Below is a small trained network, with its code and all its weights. Each question gives an input and a target symbol and asks what happens when units are switched off, that is, made to give their printed mean instead of their output.

import numpy as np


def w(rows, s, z=0):
    codes = np.array(rows[::2]) - 128.0
    scale = np.full(codes.shape[1], s)
    scale[-1] = z or s
    return codes * scale


def f(y):
    return np.maximum(y, 0)


def softmax(a):
    e = np.exp(a - a.max(-1, keepdims=True))
    return e / e.sum(-1, keepdims=True)


def log_softmax(a):
    a = a - a.max(-1, keepdims=True)
    return a - np.log(np.exp(a).sum(-1, keepdims=True))


def net(x, mask):
    ids = ['βγδεζηθλμφψ'.index(c) for c in x.split()]
    T = len(ids)
    res = E[ids] + P[:T]
    u = 0
    for l in range(3):
        q, k, v = (res @ M[l].T for M in (Q, K, V))
        z = softmax(np.where(np.tri(T) > 0, q @ k.T / 3**0.5, -1e9)) @ v
        res = res + np.where(mask[u], z, O[l][:, -1]) @ O[l][:, :-1]
        u += 1
        y = f(res @ A[l][:, :-1].T + A[l][:, -1])
        res = res + np.where(mask[u : u + 8], y, B[l][:, -1]) @ B[l][:, :-1]
        u += 8
    return log_softmax(res[-1] @ U[:, :-1].T + U[:, -1])


Q, K, V, O, A, B = {}, {}, {}, {}, {}, {}
E = w([
[89,247,92],'β',
[44,106,168],'γ',
[207,194,211],'δ',
[46,68,207],'ε',
[110,185,51],'ζ',
[129,79,98],'η',
[96,145,113],'θ',
[148,52,128],'λ',
[103,84,215],'μ',
[210,39,35],'φ',
[147,158,61],'ψ',
],0.016)
P = w([
[98,147,139],'0',
[165,111,137],'1',
[173,158,144],'2',
[92,140,139],'3',
[169,109,137],'4',
[123,88,73],'5',
[88,133,127],'6',
[170,109,138],'7',
[90,95,3],'8',
[90,125,123],'9',
[172,106,136],'10',
[220,197,133],'11',
[87,118,122],'12',
[170,107,138],'13',
],0.011)
Q[0] = w([
[96,107,51],'L0H0',
[31,63,109],'L0H0',
[216,151,2],'L0H0',
],0.0057)
K[0] = w([
[255,139,132],'L0H0',
[90,70,107],'L0H0',
[20,136,172],'L0H0',
],0.0082)
V[0] = w([
[60,97,176],'L0H0',
[190,220,83],'L0H0',
[95,253,94],'L0H0',
],0.0035)
O[0] = w([
[20,25,248,197],'L0H0',
[29,2,223,3],'L0H0',
[178,224,52,39],'L0H0',
],0.0056,0.00018)
A[0] = w([
[135,76,93,50],'L0N0',
[65,149,218,255],'L0N1',
[108,23,67,159],'L0N2',
[74,85,68,75],'L0N3',
[143,49,104,108],'L0N4',
[3,171,165,123],'L0N5',
[106,80,115,80],'L0N6',
[148,43,211,119],'L0N7',
],0.012,0.0045)
B[0] = w([
[157,139,228,159],'L0N0',
[125,40,77,254],'L0N1',
[109,222,240,243],'L0N2',
[149,186,120,172],'L0N3',
[79,149,124,195],'L0N4',
[185,255,201,213],'L0N5',
[91,225,61,159],'L0N6',
[118,73,169,237],'L0N7',
],0.0093,0.0068)
Q[1] = w([
[160,119,155],'L1H0',
[254,77,231],'L1H0',
[70,59,132],'L1H0',
],0.0061)
K[1] = w([
[108,91,85],'L1H0',
[10,102,117],'L1H0',
[225,130,150],'L1H0',
],0.013)
V[1] = w([
[252,206,56],'L1H0',
[83,154,167],'L1H0',
[211,118,242],'L1H0',
],0.0036)
O[1] = w([
[122,83,146,32],'L1H0',
[108,126,254,202],'L1H0',
[131,102,60,255],'L1H0',
],0.0063,0.003)
A[1] = w([
[178,61,123,83],'L1N0',
[78,107,114,235],'L1N1',
[143,83,164,120],'L1N2',
[110,33,75,254],'L1N3',
[185,171,131,162],'L1N4',
[158,166,193,114],'L1N5',
[7,147,161,101],'L1N6',
[215,140,30,144],'L1N7',
],0.015,0.0075)
B[1] = w([
[30,108,85,152],'L1N0',
[255,204,112,178],'L1N1',
[70,69,138,184],'L1N2',
[231,187,113,176],'L1N3',
[73,93,77,210],'L1N4',
[70,136,103,250],'L1N5',
[140,151,190,227],'L1N6',
[147,36,120,167],'L1N7',
],0.0093,0.011)
Q[2] = w([
[254,252,62],'L2H0',
[215,23,209],'L2H0',
[80,196,172],'L2H0',
],0.0046)
K[2] = w([
[149,212,115],'L2H0',
[172,165,254],'L2H0',
[149,157,180],'L2H0',
],0.0073)
V[2] = w([
[251,189,232],'L2H0',
[196,224,70],'L2H0',
[247,107,117],'L2H0',
],0.003)
O[2] = w([
[211,130,159,200],'L2H0',
[124,102,2,102],'L2H0',
[249,97,209,2],'L2H0',
],0.0059,0.0018)
A[2] = w([
[129,205,108,125],'L2N0',
[154,243,97,62],'L2N1',
[134,169,170,1],'L2N2',
[160,227,193,80],'L2N3',
[136,177,153,27],'L2N4',
[160,2,184,74],'L2N5',
[150,127,199,21],'L2N6',
[172,145,31,49],'L2N7',
],0.0095,0.0088)
B[2] = w([
[133,87,63,205],'L2N0',
[168,31,231,190],'L2N1',
[104,65,78,153],'L2N2',
[168,153,89,255],'L2N3',
[130,122,67,149],'L2N4',
[84,110,90,177],'L2N5',
[86,24,125,167],'L2N6',
[116,246,155,157],'L2N7',
],0.013,0.0083)
U = w([
[64,143,46,189],'β',
[134,174,224,182],'γ',
[18,55,94,2],'δ',
[119,36,179,54],'ε',
[142,235,80,85],'ζ',
[88,237,184,161],'η',
[206,153,153,95],'θ',
[30,131,228,77],'λ',
[158,64,74,206],'μ',
[4,223,154,76],'φ',
[143,133,61,133],'ψ',
],0.014,0.0085)

Each question gives the input, a string of symbols that net reads in full, and the target symbol t.
The units are the heads (3 rows each of Q, K, V and O) and the neurons (one row each of A and B). Each row of codes is followed by its name. A weight is (code - 128) times the scale printed after its matrix; where a second scale follows, it is the last column's (O, A, B and U).
mask holds one flag per unit, layer by layer, with each layer's heads first. A switched-off unit (its flag False) gives its mean, the last column of its rows in O or B, instead of its output. The means were averaged over made-up inputs and are rounded, as every weight is.
A unit's drop is (log p(t) with every unit on - log p(t) with that unit switched off) / (log p(t) with every unit on - log p(t) with every unit switched off).
The circuit of an input: a set's keep is (log p(t) with only the set's units on - log p(t) with every unit switched off) / (log p(t) with every unit on - log p(t) with every unit switched off). Starting from the 12 units with the biggest drops (on a tie, the unit counted first), units are removed one at a time, each time the one whose removal leaves the highest keep (on an exact tie, the one counted first), for as long as the keep stays at least 0.8.
units of the circuit, in order: the units of the circuit, biggest drop first
unit that matters most: the unit with the biggest drop
k most important neurons: the k neurons with the biggest drops, biggest first
k most important neurons of layer l: the k neurons of layer l with the biggest drops, biggest first
input θ φ μ θ μ μ δ, target μ: 3 most important neurons => (L0N2 L0N1 L0N5)
input λ β β δ ζ ε λ ζ ε γ, target η: 3 most important neurons => (L0N5 L1N3 L0N1)
input β φ μ ε δ δ ζ η β β ε, target ε: units of the circuit, in order => (L0N1 L0N7 L1N2 L1N3)
input β γ θ φ β φ β β, target β: units of the circuit, in order => (L1N4 L2N0)
input δ β ζ β λ δ ζ β ε ζ λ ζ, target β: 3 most important neurons => (L1N1 L0N1 L1N3)
input λ η η δ, target μ: 2 most important neurons => (L0N2 L0N5)
input γ δ δ η μ β θ δ δ ψ, target ζ: unit that matters most => L2N7
input ζ μ ζ δ γ, target γ: 3 most important neurons => (L0N5 L0N1 L2N0)
input β μ γ β γ ψ λ ζ γ η φ θ, target β: units of the circuit, in order => (L1N6 L1N4)
input λ δ β β θ, target θ: 4 most important neurons => (L0N5 L0N2 L2N1 L1N3)
input β δ μ, target μ: 2 most important neurons of layer 0 => (L0N2 L0N1)
input ζ γ γ ε η ε μ, target ε: 2 most important neurons of layer 1 => (L1N2 L1N4)
input δ δ θ ζ λ ζ ζ ε λ λ ζ, target ζ: 2 most important neurons => (L2N7 L0N5)
input δ λ μ γ δ γ θ μ γ γ δ, target δ: 2 most important neurons of layer 0 => (L0N2 L0N5)
input λ μ ζ δ γ β δ λ β δ γ ψ, target β: 3 most important neurons of layer 1 => (L1N6 L1N4 L1N7)
input ε η φ λ β θ γ, target η: unit that matters most => L0N5
input λ γ θ β, target δ: 3 most important neurons => (L0N5 L1N4 L2N1)
input ψ ψ η λ μ λ θ μ θ, target μ: 3 most important neurons => (L2N1 L2N0 L1N2)
input θ δ φ γ ζ, target ζ: 4 most important neurons => (L2N7 L0N2 L0N5 L1N7)
input ε μ ζ ψ, target ζ: 2 most important neurons => (L0N2 L2N7)
input ζ ε γ φ μ λ β η φ λ η ζ μ θ, target θ: 3 most important neurons => (L0N5 L2N1 L0N2)
input β θ δ δ ε η β β θ λ δ δ, target β: most important neuron => (L1N4)
input γ β ε ψ μ λ ε γ β λ β ζ, target β: 2 most important neurons of layer 1 => (L1N1 L1N4)
input γ ε δ λ, target γ: 2 most important neurons of layer 2 => (L2N0 L2N5)
input ψ λ λ ψ φ φ δ β, target β: 2 most important neurons of layer 0 => (L0N2 L0N7)
